Here is a tiny trained network, its code and every weight. The questions are about switching its units off for an input and a class, where a switched-off unit gives its printed mean instead of its output.

import numpy as np


def w(rows, s, z=0):
    codes = np.array(rows[::2]) - 128.0
    scale = np.full(codes.shape[1], s)
    scale[-1] = z or s
    return codes * scale


def norm(h):
    return h / np.sqrt((h * h).mean(-1, keepdims=True) + 1e-5)


def f(y):
    return y / 2 * (1 + np.tanh(0.7978845608 * (y + 0.044715 * y**3)))


def log_softmax(a):
    a = a - a.max(-1, keepdims=True)
    return a - np.log(np.exp(a).sum(-1, keepdims=True))


def net(x, mask):
    res = np.array(x, float).reshape(1, 8) / 4 @ E
    u = 0
    for l in range(2):
        y = f(norm(res) @ A[l][:, :-1].T + A[l][:, -1])
        res = res + np.where(mask[u : u + 16], y, B[l][:, -1]) @ B[l][:, :-1]
        u += 16
    return log_softmax(norm(res)[-1] @ U[:, :-1].T + U[:, -1])


A, B = {}, {}
E = w([
[108,142,169,254,138,25,185,118,132,125],'x0',
[109,139,152,162,171,135,181,93,74,40],'x1',
[183,155,47,66,104,129,141,147,169,93],'x2',
[79,108,99,131,172,165,170,67,48,105],'x3',
[185,215,153,98,130,67,88,45,189,158],'x4',
[107,56,75,93,111,90,187,117,125,239],'x5',
[127,125,167,78,144,104,176,100,103,136],'x6',
[54,198,133,152,129,103,96,171,40,175],'x7',
],0.0086)
A[0] = w([
[163,69,123,135,124,72,179,79,207,144,41],'0.n1',
[147,153,84,46,128,154,108,103,146,78,24],'0.n2',
[145,162,102,98,114,144,127,125,136,126,60],'0.n3',
[128,112,55,127,124,145,114,134,133,167,132],'0.n4',
[134,111,133,152,119,170,104,186,142,73,41],'0.n5',
[110,83,45,101,111,155,118,188,119,223,15],'0.n6',
[136,140,165,58,130,97,153,197,130,133,77],'0.n7',
[112,143,132,122,121,163,106,143,107,96,128],'0.n8',
[147,118,114,160,134,182,120,178,138,5,1],'0.n9',
[147,172,63,48,132,150,113,96,140,107,19],'0.n10',
[107,100,133,111,127,142,155,110,72,91,56],'0.n11',
[115,156,164,206,127,137,84,89,131,161,105],'0.n12',
[137,111,186,93,137,178,70,97,146,164,73],'0.n13',
[109,222,118,207,128,64,134,126,98,132,32],'0.n14',
[126,147,218,98,119,119,105,145,136,183,47],'0.n15',
[93,94,110,145,139,161,169,105,63,92,25],'0.n16',
],0.017,0.0054)
B[0] = w([
[202,113,35,184,122,72,167,70,180,160,213],'0.n1',
[182,217,180,122,83,185,108,160,132,129,218],'0.n2',
[173,141,159,128,128,152,126,139,138,133,156],'0.n3',
[113,83,122,116,163,154,105,114,182,166,196],'0.n4',
[113,139,147,136,104,111,156,84,204,63,205],'0.n5',
[93,56,131,59,179,132,90,220,194,118,252],'0.n6',
[181,117,190,111,126,60,178,176,113,131,158],'0.n7',
[160,96,81,162,115,116,184,74,175,141,195],'0.n8',
[38,128,138,141,68,73,172,133,182,4,255],'0.n9',
[236,207,159,104,122,164,111,142,156,121,215],'0.n10',
[159,107,77,134,166,173,143,157,57,91,185],'0.n11',
[74,165,112,134,160,137,51,97,118,132,222],'0.n12',
[96,170,59,40,132,126,95,79,113,107,188],'0.n13',
[141,169,204,213,200,112,50,151,106,129,247],'0.n14',
[105,139,79,55,80,63,121,107,58,103,179],'0.n15',
[157,106,106,94,216,180,191,108,58,92,220],'0.n16',
],0.023,0.0091)
A[1] = w([
[114,133,168,101,93,73,129,135,121,147,125],'1.n1',
[112,78,135,155,110,223,207,116,15,154,54],'1.n2',
[70,142,187,238,78,174,69,115,82,198,9],'1.n3',
[95,77,145,108,103,160,136,169,147,187,79],'1.n4',
[135,78,103,182,61,130,172,59,159,250,45],'1.n5',
[208,219,203,97,57,179,152,173,137,173,11],'1.n6',
[87,75,145,106,112,164,136,157,157,186,80],'1.n7',
[72,115,145,178,28,165,154,119,134,93,2],'1.n8',
[119,196,130,73,62,160,94,105,139,158,73],'1.n9',
[74,55,137,117,92,188,113,175,166,211,35],'1.n10',
[85,127,137,167,46,162,146,130,131,93,12],'1.n11',
[156,104,181,101,104,66,159,173,60,172,99],'1.n12',
[101,108,135,129,156,91,161,162,94,117,106],'1.n13',
[131,151,176,145,126,138,175,119,110,125,64],'1.n14',
[84,134,111,99,88,161,115,91,99,161,51],'1.n15',
[119,130,190,157,71,58,135,192,59,187,77],'1.n16',
],0.016,0.0032)
B[1] = w([
[72,82,105,177,107,202,123,125,111,141,139],'1.n1',
[122,112,69,150,149,219,192,156,56,136,188],'1.n2',
[134,196,253,118,199,114,103,80,149,190,199],'1.n3',
[99,79,115,123,162,109,76,161,181,118,166],'1.n4',
[161,106,82,150,130,72,184,67,160,211,168],'1.n5',
[169,142,175,169,40,252,122,165,156,184,254],'1.n6',
[195,84,156,84,161,53,79,157,134,72,171],'1.n7',
[83,141,206,112,88,55,192,111,139,111,184],'1.n8',
[139,158,118,97,79,191,122,150,78,183,204],'1.n9',
[153,60,153,73,187,37,104,183,161,83,187],'1.n10',
[66,119,184,116,109,94,188,91,166,151,173],'1.n11',
[58,51,93,198,69,132,115,153,121,132,134],'1.n12',
[121,112,129,100,80,185,152,117,112,160,171],'1.n13',
[93,69,79,96,117,146,69,83,165,151,144],'1.n14',
[119,132,142,59,102,38,164,136,71,138,131],'1.n15',
[81,51,187,204,59,140,160,170,69,171,148],'1.n16',
],0.02,0.0087)
U = w([
[136,45,126,39,180,107,72,203,198,116,130],'0',
[75,186,64,26,73,102,64,79,55,150,16],'1',
[61,156,172,141,76,96,206,73,198,9,138],'2',
[135,108,72,128,204,228,206,111,42,82,183],'3',
[88,72,148,175,63,106,110,173,72,176,14],'4',
[99,194,219,205,207,103,52,91,90,163,157],'5',
[224,202,162,102,40,224,111,151,182,162,253],'6',
[206,110,27,165,128,56,170,46,179,203,89],'7',
],0.013,0.0022)

Each question gives the input, the list of numbers given to net, and the class t.
The units are the neurons (one row each of A and B). Each row of codes is followed by its name. A weight is (code - 128) times the scale printed after its matrix; where a second scale follows, it is the last column's (A, B and U).
mask holds one flag per neuron, layer by layer. A switched-off neuron (its flag False) gives its mean, the last column of its row in B, instead of its output. The means were averaged over made-up inputs and are rounded, as every weight is.
A unit's drop is (log p(t) with every unit on - log p(t) with that unit switched off) / (log p(t) with every unit on - log p(t) with every unit switched off).
The circuit of an input: a set's keep is (log p(t) with only the set's units on - log p(t) with every unit switched off) / (log p(t) with every unit on - log p(t) with every unit switched off). Starting from the 12 units with the biggest drops (on a tie, the unit counted first), units are removed one at a time, each time the one whose removal leaves the highest keep (on an exact tie, the one counted first), for as long as the keep stays at least 0.8.
units of the circuit, in order: the units of the circuit, biggest drop first
k most important neurons: the k neurons with the biggest drops, biggest first
top k neurons in layer l: the k neurons of layer l with the biggest drops, biggest first
input [2,7,-5,7,3,8,-8,-8], class 3: 2 most important neurons => 0.n16, 1.n2
input [-3,0,-7,0,3,-3,-8,4], class 5: 2 most important neurons => 0.n14, 1.n3
input [1,-2,6,-8,-2,2,8,-4], class 7: 2 most important neurons => 0.n1, 1.n5
input [-6,-4,-7,-8,5,-8,2,-2], class 1: 2 most important neurons => 0.n13, 0.n15
input [-1,5,1,-1,1,1,5,-1], class 3: units of the circuit, in order => 0.n11
input [-7,-3,7,1,4,8,-5,8], class 0: 3 most important neurons => 0.n6, 0.n4, 1.n10
input [1,-3,0,2,-5,-4,7,-4], class 2: 2 most important neurons => 0.n9, 0.n5
input [-2,4,8,-8,1,4,-4,8], class 0: 3 most important neurons => 0.n6, 0.n4, 1.n10
input [3,2,6,-8,1,-7,4,3], class 2: top 3 neurons in layer 0 => 0.n9, 0.n10, 0.n5
input [7,-4,-6,-8,-6,4,-3,1], class 5: top 2 neurons in layer 0 => 0.n12, 0.n14
input [-3,-1,-3,-7,-4,0,-7,0], class 0: 2 most important neurons => 0.n6, 0.n4
input [-8,6,-1,0,-6,4,2,-1], class 3: 2 most important neurons => 0.n16, 0.n11
input [2,8,-3,6,-2,-6,-6,1], class 3: 3 most important neurons => 0.n16, 0.n11, 1.n2
input [6,7,7,4,2,7,6,7], class 3: units of the circuit, in order => 0.n16
input [1,-3,7,-8,1,-7,7,8], class 4: top 2 neurons in layer 1 => 1.n16, 1.n12
input [5,0,7,7,-7,7,0,-8], class 3: top 3 neurons in layer 0 => 0.n16, 0.n11, 0.n8
input [-1,4,3,-2,4,-5,-8,-7], class 2: top 2 neurons in layer 1 => 1.n8, 1.n11
input [4,-2,-1,-1,-3,5,7,3], class 4: top 2 neurons in layer 0 => 0.n7, 0.n4
input [-7,4,1,2,-8,0,-1,-3], class 2: top 2 neurons in layer 0 => 0.n9, 0.n5
input [-4,-5,5,-1,0,3,6,8], class 0: units of the circuit, in order => 0.n6
